Here is a tiny trained network, its code and every weight. The questions are about switching its units off for an input and a target symbol, where a switched-off unit gives its printed mean instead of its output.

import numpy as np


def w(rows, s, z=0):
    codes = np.array(rows[::2]) - 128.0
    scale = np.full(codes.shape[1], s)
    scale[-1] = z or s
    return codes * scale


def f(y):
    return np.maximum(y, 0)


def softmax(a):
    e = np.exp(a - a.max(-1, keepdims=True))
    return e / e.sum(-1, keepdims=True)


def log_softmax(a):
    a = a - a.max(-1, keepdims=True)
    return a - np.log(np.exp(a).sum(-1, keepdims=True))


def net(x, mask):
    ids = ['γδεθλμξτφψω'.index(c) for c in x.split()]
    T = len(ids)
    res = E[ids] + P[:T]
    q, k, v = (res @ M[0].T for M in (Q, K, V))
    z = softmax(np.where(np.tri(T) > 0, q @ k.T / 2**0.5, -1e9)) @ v
    res = res + np.where(mask[0], z, O[0][:, -1]) @ O[0][:, :-1]
    y = f(res @ A[0][:, :-1].T + A[0][:, -1])
    res = res + np.where(mask[1:9], y, B[0][:, -1]) @ B[0][:, :-1]
    return log_softmax(res[-1] @ U[:, :-1].T + U[:, -1])


Q, K, V, O, A, B = {}, {}, {}, {}, {}, {}
E = w([
[91,136,97,106,140],'γ',
[81,139,141,130,139],'δ',
[127,215,134,136,106],'ε',
[89,216,138,129,138],'θ',
[106,101,111,128,128],'λ',
[133,185,120,125,106],'μ',
[106,169,86,112,113],'ξ',
[102,76,40,121,39],'τ',
[100,177,107,53,93],'φ',
[182,80,20,157,152],'ψ',
[254,102,121,103,78],'ω',
],0.014)
P = w([
[92,118,164,124,253],'0',
[133,49,87,125,123],'1',
[105,150,91,114,151],'2',
[143,159,69,109,149],'3',
[158,224,85,133,97],'4',
[149,167,52,119,106],'5',
],0.011)
Q[0] = w([
[249,67,255,71,215],'h0',
[124,168,30,42,193],'h0',
],0.0099)
K[0] = w([
[32,22,247,232,71],'h0',
[255,107,87,131,79],'h0',
],0.0093)
V[0] = w([
[130,129,73,248,157],'h0',
[223,91,154,170,200],'h0',
],0.015)
O[0] = w([
[11,186,28,194,202,254],'h0',
[172,111,123,212,204,87],'h0',
],0.011,0.0059)
A[0] = w([
[190,162,128,6,168,252],'n0',
[253,136,94,111,135,222],'n1',
[69,41,156,119,159,244],'n2',
[204,149,148,147,138,89],'n3',
[96,93,201,145,158,93],'n4',
[142,66,159,117,105,71],'n5',
[128,200,148,149,110,103],'n6',
[128,89,178,65,76,74],'n7',
],0.011,0.0037)
B[0] = w([
[170,16,104,101,158,253],'n0',
[223,111,89,107,164,164],'n1',
[112,183,125,33,189,196],'n2',
[97,122,76,70,97,132],'n3',
[92,108,254,102,161,136],'n4',
[93,178,172,82,152,159],'n5',
[120,89,127,92,183,167],'n6',
[84,39,58,194,148,248],'n7',
],0.012,0.0069)
U = w([
[129,155,77,47,217,249],'γ',
[81,116,199,124,177,51],'δ',
[136,126,158,144,165,21],'ε',
[97,107,186,151,172,60],'θ',
[105,128,172,116,197,2],'λ',
[144,112,170,169,173,78],'μ',
[135,152,34,124,103,138],'ξ',
[100,206,79,1,81,129],'τ',
[128,91,143,105,132,128],'φ',
[115,184,69,133,182,32],'ψ',
[230,148,122,153,158,174],'ω',
],0.0076,0.0039)

Each question gives the input, a string of symbols that net reads in full, and the target symbol t.
The units are the heads (2 rows each of Q, K, V and O) and the neurons (one row each of A and B). Each row of codes is followed by its name. A weight is (code - 128) times the scale printed after its matrix; where a second scale follows, it is the last column's (O, A, B and U).
mask holds one flag per unit, heads first, then neurons. A switched-off unit (its flag False) gives its mean, the last column of its rows in O or B, instead of its output. The means were averaged over made-up inputs and are rounded, as every weight is.
A unit's drop is (log p(t) with every unit on - log p(t) with that unit switched off) / (log p(t) with every unit on - log p(t) with every unit switched off).
The circuit of an input: a set's keep is (log p(t) with only the set's units on - log p(t) with every unit switched off) / (log p(t) with every unit on - log p(t) with every unit switched off). Starting from all 9 units, units are removed one at a time, each time the one whose removal leaves the highest keep (on an exact tie, the one counted first), for as long as the keep stays at least 0.8.
units of the circuit, in order: the units of the circuit, biggest drop first
top k neurons: the k neurons with the biggest drops, biggest first
drop when u is switched off: that unit's drop, to one decimal
input τ ψ τ λ, target ψ: units of the circuit, in order : (h0; n0)
input μ δ λ φ λ, target φ: top 2 neurons : (n0; n7)
input ψ τ τ γ ω ψ, target ω: units of the circuit, in order : (h0; n1)
input ε τ δ, target τ: units of the circuit, in order : (h0; n7)
input δ γ τ ψ φ ω, target ω: units of the circuit, in order : (n1; h0)
input τ ω τ τ τ, target τ: top 2 neurons : (n7; n0)
input ψ δ ε τ τ ε, target τ: top 2 neurons : (n7; n1)
input δ ε τ τ δ φ, target φ: units of the circuit, in order : (h0; n0; n7)
input τ ψ φ, target ψ: top 2 neurons : (n0; n2)
input φ ω λ μ, target ω: top 2 neurons : (n1; n2)
input τ τ γ, target τ: drop when n7 is switched off : 0.2
input ω φ ψ τ, target ψ: drop when h0 is switched off : 0.9
input τ ψ δ, target ψ: drop when n2 is switched off : -0.1
